[-17  -9  18  -1  -3   0  -6  12   6  -2   2   9  20   3  16   5  26   4
 -17  -1  20 -17  15  -2  46   9   9   8  -9  36  -3 -34  16  47   0  18
 -10]	C
[ -9 -16 -13  15  -8  35 -16  10  17  -7   8   3  25   7  18 -18  11  10
  50   3  -6 -28  14  -8  92   2  -8 -15 -32  52 -30  -1   4   3 -11  40
 -17]	C
[ 18   6  21  11  -2 -12   3  13  -5  -4  10   0  23 -14  10  -5   6  14
  12  -2 -32  12  12   5  32 -17 -10  12   8   8 -10 -16  32   0  -5   2
  16]	F
[ -6  12 -16 -12  31   7 -20 -17 -11 -24 -10  -3  30  14  14   3  13  12
 -30  -7  34   6  22  18  24  37 -43 -35 -15   6  11   2   4   7 -15   2
  11]	J
[ -5  15   7  -9  17  22 -31   7 -13  14  -6  28 -11  -6  -6  55  11   7
  -2  -6   8   8 -14  20  46   8   8   5  -9   8  -4  24  -3  10  30 -15
   0]	J
[ -2  15  39  26  -6  26 -17  -2 -28  -6  -5 -30  62  20 -27   3   1  -3
 -13 -13   2  34  16  14  51  13  -4   9   4  38   7 -34 -39  71  26  14
  33]	P
[ -7  46  23 -10  25 -10 -29  26  22  20 -10 -15  -9 -14  -8  33 -11  15
   1  -5  -2   2  -1  17  40  12 -11 -13   1   0  -5 -17  25   6 -10  22
  -9]	F
[ 13   6   7  19 -27  25  -3  28 -13 -27  11   5  43  -7  -4 -45   0  18
  -8  35  18 -40   0  20 -16  36 -26  18 -57  29 -13 -18  12 -24  -1  31
 -24]	Z
[ 45  -5   6  -9 -31  31 -15 -14 -30  21  32   7   9 -12  13  83  27  19
 -15  17 -19  -5   1   7  60 -10  -6  12  20  18  12   1  44  61  11   8
   9]	C
[ 10 -70  -2  13  14  93  12  24  -1   5 -29   9  58  23   0  14 -17  23
  86  -3  43 -58  -6 -21  36  14 -33  13 -11  93 -31 -11   2 -55 -20  44
 -26]	F
[-27 -22 -23   4  23  53 -37  17 -13  -8 -54  29   7 -12  20  12  -2   9
  28  18  11   4  -6 -18  48  13  17   0 -24  29 -22  19   4  -3   0  -9
   3]	R
[ 15   8 -26 -27  18   1  -8   4   9  34 -33   1 -11 -24  -4   9  12 -16
  17  35   8  32 -26   5 -11   4  34 -19  21 -10   3   8 -18  24  23 -15
 -13]	Z
[ -7 -36 -15  23   1  39 -11  19   6  -6 -31   1  26 -21   5 -34   1   2
  19  29  39 -14   3 -33   7 -10 -11 -26 -44  48 -20 -32 -12  35  -7  38
   2]	Z
[ -6  13  -1 -15  39  20 -38   2 -16  17  -4  17 -36  -9  13  56  -5   3
  -2 -39   9  28 -11  -9  -4   4  30 -21  11  -5   7  -6 -21  19  12 -37
 -17]	U
[ 24  37  32   7  48  63   6  40 -20  40  10   3  28 -42 -11  66  23  42
  -4   5 -66   7  -2  12  66  14  23 -43 -16  36 -41   2   7 -19  22  -1
   0]	C
[ -8 -57  15  19 -10  -2  21  13 -40 -20  -6   4  62  38  -2  13  13 -24
  13  -6  13 -44 -21 -10  42   4   7   4 -15  84  27   2  36 -24  14  31
   1]	X
[ -3 -10   0  11  -3 -48  -9  -7   0   5  25  12  -2 -20   7  -8   1 -22
 -14  -6 -15 -22   0  22  39 -19 -34 -25  36 -18  18  14   1 -14  26  15
  13]	J
[ -6  -9   8  35 -50  24  12   3   7   4   1  21  35 -29 -37  65  47  -1
  13  19 -44 -54  -3  17  26 -14  28  14  18  63 -34  10  38   7  60  22
 -18]	Q
[-11  31 -24  -9  51  46 -59  -9 -34  36 -22  14 -17  49 -13  64  -6  12
  26 -39  19 -18 -15  -1   4  69  22 -16 -43  48  27  44 -34  25  27  15
 -10]	G
[-16  -1 -16   0  37  35 -36 -12  13  18 -42  30 -27 -14  -1  29  13   5
  20   2  18  22  10 -13  13  43  40 -33 -16  -4 -15   9 -25  33   9  -3
  -2]	Z
[  5 -17  -3   9  -5  49   3   7  27  -5   2  19  13 -18  21 -29   7  21
  33  21  -7 -23   2 -12  56 -34 -48  11 -26  47 -45   0  19 -25 -15  35
   6]	T
[ -5 -33 -17   1  25  28  15  -3   2   6 -22   2  -2  13  15 -45  -1  -3
  21 -15   4 -23 -11 -24  -6 -13  -5 -20 -22  49  -5   2 -12 -19 -31  13
   4]	X
[ -8   2  -6  -4  40   9 -31 -22  31  -4 -48  -7 -38   4 -14   9 -19  -4
  -1  38  49  57  -2 -34 -15  11  -4 -12 -45  -7  -8  25 -26  -6 -43   5
  -3]	Z
[-18 -14  -4  -8  -9  32 -14  19  -8  32 -10 -19 -10  15  11  31 -18  12
  48  -1  62 -36 -24 -26  32 -52  17  32 -24  32 -11 -11  28   2 -23  17
  25]	A
[  0   6  -6   4 -14 -13 -16  -4   7   2   2  15   4  -2  -8  38  21   5
 -11  14  11  23  13 -10  32 -15   0  29   3  24 -13 -11  30  17  10 -14
 -10]	V
[-12   6   4  27   8   0 -22  18  12   1   3  -4   8  -9   6  10   5  -7
  -3  16  19   3 -11  -4  30   6 -20   0   3  39 -13 -10  12  25  24  29
  -1]	G
[  5  -1   2   5  -3 -12 -20  -6  -2 -13   9   4  13   1   5  26  11  11
 -33  23  -6  20   9   6  44  -4  -6  12  -8   3 -13 -20  27  26 -11   3
  11]	R
[  2 -57 -12  20   7  44  15  22 -10 -22 -14  -7  36   7  15 -21   7  16
   4  21  18   0   6 -16  43 -12  -5  -4 -43  48  -8 -23   5 -23  -9   5
  -3]	P
[-23  29 -31  -6  31  27 -48 -18  21  33 -17  29 -33  -9   7  30  26   0
  46 -11  16   3 -37   8  66   8   4   1 -20   7 -15  23  -9  20   0   1
 -10]	U
[  6 -12   9  10  13  19 -19  11 -25 -20  19   0  25  13  24   0  -5 -22
  22 -35   5  15  21 -39  21  -5  24 -28  12  14 -19 -62 -50  38 -16  -2
 -14]	V
[-23 -16 -22  18  -6  -3   0   8 -15  -1   2   1  17  24  17  -9 -15 -17
  23 -21  16 -52 -22  -8   1  -4 -25   1 -32  61  12 -17   4 -17  18  18
 -20]	G
[-31  73 -18 -27  23   6 -41 -20  58  10 -24   1 -47   8  13   9  16   5
  14  30  54  40  -4   1  30  -7  16  24 -29 -13 -49 -10  23  17 -49  -7
 -21]	A
[-32  10  -4   0 -13  -4 -31  17  -6  -2 -13   1  -8  -5 -10  29  -8  10
  23  -5  24 -21  -8  20  15  11  13   5  -5   7 -12  13  13  -9 -11  -3
 -27]	Q
[ -4 -56 -18   5  57  43 -25 -10 -11  -6 -21  31 -48   2  44  51  18  -8
 -17   7  25 -11  -7 -69  11 -37  58 -34 -49   0 -22 -45  -7 -30 -31 -17
 -18]	P
[-32  24   9  31   8  -6  -3  12  17  16  -3   1   0   0  -5  -7  -8 -11
   7   3   1  -1 -18   0 -11  15 -45 -20   2  31 -22 -22   4  17 -19  33
   8]	G
[ 11 -37  -2  23  -8  43  -4  31  20 -40  10   3  26  -7  17 -20  17  24
  -5   9   4  -6  40 -23  51   7 -13   1 -26  46 -18 -20  -1   4 -10  27
 -14]	V
[ 24 -10 -31  11   9   8 -31   7   2 -58  10 -43  25  18   8 -27 -31  32
 -12 -15  53  21  48  18  33  16 -63   2 -25  51   0  24   4 -35 -21  15
 -43]	G
[-45  46  12   8 -24  20 -14 -15   1  23   5  49   6 -39 -10  26  15 -12
   5  -7 -61 -64 -20 -13 -13 -14  30 -35  17  14 -35  -9   8  39  85   8
   8]	T
[-14 -12  -7  25 -16  91 -28  13 -20 -42 -12   3  31  19  39 -23  -2  28
  51 -18 -22 -21  -7 -45  32 -19 -33  -1 -74  92 -24   9  13 -22 -36  22
  16]	U
[ 21 -31  -6  20  50 -14 -19  -7 -13   2  -7  11 -19 -11  21   3  -7 -28
  -7   2  30  -2  14 -24  32 -26   4  -7 -16  16  -2 -10   6 -47  11   1
  -2]	X
[ -8  -4 -32   3  31 -19  -7 -52  19  50 -24  39 -54 -13  -5  50  29 -11
  -1  -2  10 -21   8   6  -5  28  -5 -27  -5  -1   8   5  36 -19 -19  12
  -8]	Z
[ 16 -46  -7 -33  34  24  16  90 -48 -51   5 -57  44 -10  52 -63  15 -11
 -17  -4   0 -20 -35 -27  28 -11  48 -62 -54  54  43 -16 -14  38 -70  36
 -41]	R
[-12  24  -4  17   1  32 -27 -13 -18  26   3  33  33  25   8  14  12   9
  19  23  23 -38  12  -6  29  29  -6  13 -52   7 -30 -56  -6  48  32  12
  30]	C
[-18  11 -20  -6   9   3 -40   5  -5 -16 -37   1  10   2 -17  21   1  21
   9  24  40  41  11  15  12  16 -18 -11  -9  21 -16  26  18  14 -45  -5
 -28]	Q
[  5 -32  -5  17  -7  30   1  15  -5 -20   2 -36  19 -10   4   7   0  11
  25   4  23  -8   8 -18  41 -21  -8  -4 -43  61  -6   3  10   8 -25  25
 -15]	Q
[  1  -9  -8  30  31  57 -15  12   1 -30 -21 -15   8  -9  42 -12  22 -13
  17 -21  19 -23  11 -31  43 -25 -12 -10 -52  30 -18 -36 -17  -1 -35  28
  28]	U
[ 37  -8 -18 -28   2  14  23   1  -9 -19  15 -22 -15  29  15 -28   1   7
  20 -25 -20  28  -4  20  19   8  12   5 -26  21  21  35  -5 -14 -46 -17
 -26]	X
[ -2 -30  -9  22   2  53   4  24 -18 -14  -6 -17  31   8  15 -28   2   9
  25  11   3 -16  -3  -7  43   7  -5 -18 -40  35  -4 -14  -4 -12 -19  21
   6]	P
[-33  20 -32 -15 -16   7 -28  -2  -4  13   4  21  -4   9  18   3  -2  27
  27  18  18 -12 -10  -1  19   2   8 -10 -22   9  -5  11  53  11  -7  -5
  -7]	A
[-18  18 -33   2  16  -2 -52 -35  17 -27 -55  30   4 -21 -10  -6  35 -42
 -20  23  48 -16   1   1   7 -16   8  -9 -15  -9 -13 -14 -60  71  -4  16
 -45]	Q
[-45   2 -11 -26  -9   8 -20   3 -13  18 -34  37  -7   5   0  20   3  -6
   4 -36 -14 -27 -47   9  17   3  45 -30  11  10  21   2 -20  64  34 -22
  -9]	X
[-27  17 -18 -21  23  24 -13  -9  10   9 -42  17   2  -4   7  13   1  13
  12  -1  32   7  18   4   3  15 -14 -21  15  -5 -18  -5  11  23   0  -9
  21]	T
[ 34 -37 -14   1  21  40  -9  19  16  -3  -5  -2  14 -15  15 -20   4  12
  42  -4  17 -22  16 -10  41 -11  -1   1   0  35 -15  -6  -8  -4  -6  29
 -28]	F
[-19  32  15  -9  -1   6 -37  -1  15 -11 -29  18  -9   1   2  29   7   0
 -16  14  10  21  19   8  38   4 -36  -2  -3   4  -2   2  27  46 -21  28
  21]	T
[ 11 -19 -13  -9  43  36  23  10   3 -16   2 -20  23   6  18 -16 -12  -7
  34  -9  28 -11  19 -23   4 -12 -12 -50 -19  19 -33 -32 -21 -34 -38  18
 -15]	T
[ -6  20   5  18  -2  -7 -26 -11  -6  -6  -7   4  -2 -18   4   2   5 -12
  -5   3   9   6  15   1  13  13  -5 -14 -23   5  -4 -22   8  23  -6  15
   4]	Z
[-21  34   5  25  23   1 -23  26  17  10 -23 -18   2  -3 -20 -15   3 -45
  26  31  45  10  21 -26   6 -18  27 -18 -33  34 -20 -20  -5  53  -5  54
   2]	A
[  25  -14  -26   20   -1   17  -13  -22  -24  -18   15    8   10  -43
   37  -58  -24   10   -9   21   58  -19   14  -16   -8  -73 -110  -10
   -2   28  -27  -23   49  -41 -114   26  -26]	A
[ -6  17 -11  -4  -1  25 -28 -12  -6   5  -5  10  12  25   2  18   6   3
  15  15  43 -17   5   5  22  18 -15  -3  -9   9   2  -4  17  33 -42  37
   2]	A
[ 29  28 -34 -16  21  43 -40  24   3  22  -9  12  12  33  -2  33  21  28
  40  17  -4  14  -4  26  32  20   6  13 -19  22 -24   6  -4 -15  19   0
  -4]	U
[ 12  -1  -6  32  26  23 -36  31   3  14 -16  -7  27 -30  12 -31  20 -14
  58  14 -13 -10  24 -15  47   4  47 -30   4  38 -48 -10 -12 -18  49  37
  16]	Z
[ -3 -29 -12  21 -10  50  13  11 -15 -12 -19 -10  28   2   1 -23  -7  -4
  58  12  17   6  -8 -31  -1  -3   8 -15 -59  49 -20  -7 -12  10 -25  15
   5]	Z
[-33  36 -18   2  36  15 -22 -25  17  46 -23  12  -9  -7  -5  22   8  -6
  37 -18  -2 -21  12  -9  33   7  26 -26  -7  20 -39  -8 -14   0  36  -9
  -4]	C
[-28 -19 -17  10   1  18 -11 -10   4  13 -36  13  36  -9  -3  -6  14  15
  16   2  31 -29  -1   2  23  28 -10 -21  -5  36  -7 -14   9  18  14  19
  13]	Z
[ 23  60 -10 -61 -37  16 -26 -13   8  41  17 -10 -20  15  -6 -27  -1  51
 -14 -28  -1 -17 -24  78 -10  12 -44  67  33 -12  21  37 -26  37  13 -20
  13]	J
[ -1   7  12  29  -2  22 -40  14  -2  28  19  12 -29 -23  16  13  -1   6
  19  17  -9  41  -4  -7  67 -26  -2  -9  -9   0 -39 -47  10  42 -13   6
  16]	P
[-14  -2 -25 -13  11   5  -6  16 -10  -1 -23   4 -14  -3   4  25   5 -11
   6  -4  -7   1   8  10  -8  29  41 -26   9   0   1  10  15  14 -10 -12
 -19]	R
[  6 -30 -25  20   7  60  -2  15  -6 -16 -12  -6   8  -8  28  -4   3   3
  25 -21  22 -23  16 -16  21  -8 -18  -5 -42  42   6 -16  -6   4   3   8
   5]	U
[-22   6  28  17 -22  17 -37   3 -30   0  13  25  12  23  11  47  -2  -4
  38 -21  -6  -9  11  -8  60  11   8   0  -1  36 -22 -15  20  23 -18  18
  -5]	C
[  7 -21 -11  38  -4  21 -16  19  16  -9 -27  -6   3 -28  -4 -13  -1 -14
  23   6  25 -17  42 -10  23 -19  -6 -10 -36  52 -26 -25   5 -10   5  40
 -11]	Z
[ 32  15 -39 -25  40  29 -10 -32  14  14 -42  24 -18   6 -26  12  13 -12
  15  35  54  21  30  24 -40  30 -19  -6  34 -51 -18  29 -32  18 -33  12
   2]	T
[-12  15 -10  -2  28 -18 -30   5  -2   8 -16  29   9   0 -20  23   5   6
  -9  -3  23  27  19  13  29  29  -6  -2  10  10  -1   3  -7  -3   5 -17
 -34]	V
[ 34  37  10   3  13  16 -56  -6 -10  11   7 -17  -1  -9   0  49  22 -20
 -28  40  15  43  -2   7  60  -8   7  -1   8   3  -6 -35   4  59  10  20
  -6]	P
[ 19  -3   9  23  13  45  18  -5  32  28  28  -1   0 -84  -8  81  -9  14
 -20  46   1 -57 -21  -6  79 -43 -30 -19 -15 -35 -40 -22  15 -29  82  15
  21]	T
[ -2  18  12  27  -7  -8 -17   4  14  19  -8 -12 -15 -32 -19  32  -6 -22
  14  22  10  34   9 -10  23 -15   0  -9 -20  30 -20 -19  23  22  16  17
  -1]	Z
[-14 -12 -42 -19  20  31 -48  37  12   4  -7   7  -9 -17  27 -19  21  54
  13 -17 -13 -26  -9  -8  23  -1  53 -41  10  -7 -13  30 -11  15  32  -6
  14]	U
[  5  -6  -9 -27  24  64  28  11 -18 -10  -8 -19  32   7  21  10  -9  25
  15 -21   8  -9  19 -31 -28  -4  20 -27 -29  49 -19 -24   3 -11  26 -29
  -2]	T
[  3  21   4  -4  13  -5 -24   1 -12   3 -11  -1  18   5  11  24   6  -9
  -6  14  26  17  16  13  41   0 -12  -7  18   4  12 -12  25  21 -23  17
   8]	A
[ -14   55  -42  -21   38   28  -29   13  -16    0  -52  -18   58    7
   22 -110  -69  -25   56  -28   18  -18   50   16  -53   26  -46  -67
   29   -9  -14  -51  -91   -8   51  -11    5]	T
[ 17  50 -21 -36  47 -35 -16  22 -35  35  -2   0  -3 -15  22 -27   0 -24
   0 -14  41  15 -36  48 -32   2   5   8  40 -66  13 -43 -40   5   6 -52
 -14]	U
[-36  28  -5  -3  14   8 -40  -8   5  30 -38  26 -11 -25 -22  47  -6  27
  -3  14  10  31 -13 -13   0   8  17 -26 -18  21 -26   4  18  18  30 -25
  -3]	Z
[  8   4 -21  -4   9   1 -24  -6 -17  24 -18   5  30  -9   2  38  12   2
 -28   7  26  42  15  18  50 -29 -15  -7   8  44  -2 -73  20  50  44 -33
 -19]	P
[  1   6 -13 -12  34  11 -23  -2 -11  15 -12  24  -1   4  -3  45  -4   6
  33 -15   6 -12  -9  -2  22  12  26 -27 -10 -17  -9 -11  -8   7  -2  -6
 -23]	F
[ 33  57  11  -7  31  67 -46  -9  15  57  -5   3 -34 -44 -20  39   6   6
 -35  61   5  14 -45  -2  10  -6  14  32 -20   3 -20  -4 -39  27  75 -10
 -20]	P
